Each row is followed by its group and then its class within the group.
1 -10 -20 -17 -6 6 -12 -23 -17 6 1 -7 -20 7 -7 -2 -6 -27 -5 -20 -22 9
 -16 8 -9 28 36 -8 2 14 -7 -21 -7 -5 21 -11 15 3 47 1 13 -39 -9 -19 9
 -12 6 6 -26 -24 -9 8 1 0 3 10 34 -6 -34 21 2 5 18 -14 5 7 -11 -3 -3 -9
 10 -> RR.HM
-7 44 14 12 -7 21 2 -11 48 -8 24 -13 -11 1 2 3 -5 -5 1 4 -3 2 7 -9 -7 3
 0 -1 -12 -2 35 -3 -2 -26 -16 -14 0 3 -8 7 -14 -4 9 8 24 -21 32 -20 13
 18 33 16 -15 10 1 -4 -21 9 21 10 4 2 -25 -11 54 -15 0 2 22 -2 -14 -> DR.Sz
11 -12 11 9 6 -35 2 9 -3 10 -23 -21 -9 10 11 -25 1 10 3 -35 -22 15 -29
 10 -14 -11 4 -25 7 18 -9 -12 -8 22 -7 4 -4 7 11 6 -10 26 9 -7 -16 2 3
 21 23 -18 -4 -10 15 -3 1 0 7 -8 -21 6 -14 -3 7 -12 26 -3 -5 0 -13 -23 7 -> RR.Qq
1 4 16 30 -4 11 -5 13 14 1 7 -23 3 5 -13 15 -5 -37 22 -42 -49 29 3 30
 -13 -20 4 -29 -31 -3 15 12 2 16 -23 -16 -16 11 -2 7 -14 5 4 -1 16 -22
 24 1 10 -12 0 -5 34 0 -7 -7 6 4 -27 10 -2 14 -17 2 71 -17 0 2 21 12 -22 -> DR.LD
-13 44 8 17 -4 5 30 -46 64 -1 16 -2 -1 17 5 -5 -12 -12 -7 21 7 3 -15 15
 10 15 11 9 1 21 20 2 -13 -21 15 -5 6 0 48 -5 -3 -4 26 19 11 2 12 -18 -3
 16 17 21 5 10 8 -3 -9 11 -25 -10 4 7 -14 -21 53 16 -5 26 9 -2 4 -> DR.BB
33 -18 3 -17 16 33 -6 -20 36 -4 -10 2 17 12 0 8 -8 0 -1 5 -1 -8 1 -37 11
 6 -8 9 12 -10 -2 1 1 -21 8 -31 4 12 11 10 13 3 1 9 -15 -2 -13 -8 -6 -16
 21 -5 -13 -17 21 -20 21 -5 -1 15 1 -3 16 -20 -11 -32 -2 -1 -5 7 1 -> CN.Dd
36 16 -2 13 -11 42 -6 -2 21 -4 2 -11 8 33 -7 17 -13 -33 27 8 -5 5 14 -1
 9 25 1 33 2 -19 14 1 -9 -11 8 -29 8 8 2 3 -13 -20 -3 3 4 -5 20 -18 3 -3
 13 5 4 10 20 -11 29 -7 5 3 20 8 3 -7 20 -13 -8 3 -5 11 -13 -> DR.Sz
-2 -23 4 3 6 45 -7 -19 27 -20 -36 -1 18 -1 9 25 -4 19 -7 -1 -4 17 7 -34
 4 -13 -17 2 0 7 -9 -2 -3 -9 3 -36 9 -2 12 -11 4 29 5 8 -21 12 -5 4 -13
 4 6 -15 -7 -6 4 -11 42 -1 -3 11 8 -16 9 -4 -4 -21 -9 -15 -6 5 0 -> CN.Dd
6 7 17 14 -10 38 2 14 35 0 1 -9 -1 -1 -4 11 13 -13 12 -43 -47 8 28 8 1 2
 -5 -3 2 -8 13 12 7 -7 -11 -3 -8 2 -31 3 -17 0 -4 12 2 -27 -2 -14 17 6
 20 -1 13 9 7 4 15 9 2 -2 0 -22 -9 1 20 -12 15 -13 22 -23 2 -> DR.Sz
9 -33 -2 14 16 14 -7 4 -3 -7 -65 -50 23 -22 -6 26 -11 -13 32 -46 -29 32
 -14 6 -22 -1 0 -34 21 7 -26 0 -6 18 -7 -34 18 -6 56 13 3 15 -5 -17 -20
 -22 10 4 7 -31 -17 -21 9 -7 1 7 48 -24 -36 10 -11 36 -6 7 43 -34 -21 5
 1 -23 15 -> RR.HM
6 11 15 1 -3 16 6 -13 41 2 -11 -16 -1 6 2 8 -7 -21 11 -33 -26 35 4 15
 -11 -1 4 3 14 10 9 2 -4 2 -12 -22 6 -2 9 0 -3 20 7 1 69 -18 2 -1 -2 -3
 12 -3 13 5 -5 -1 12 10 -16 9 8 9 -17 -8 63 -25 -18 -1 12 -3 11 -> DR.BB
3 17 14 10 2 30 -5 2 19 -4 -8 -15 10 15 -8 16 -4 -35 17 -25 -35 15 0 14
 0 12 -1 -7 6 0 25 4 -16 -8 1 -27 -6 12 11 2 -22 -18 -4 1 7 -15 3 -12 -4
 -10 6 -1 10 6 6 -10 30 0 0 -6 -9 10 -13 0 34 -16 -12 -6 22 9 -16 -> DR.BB
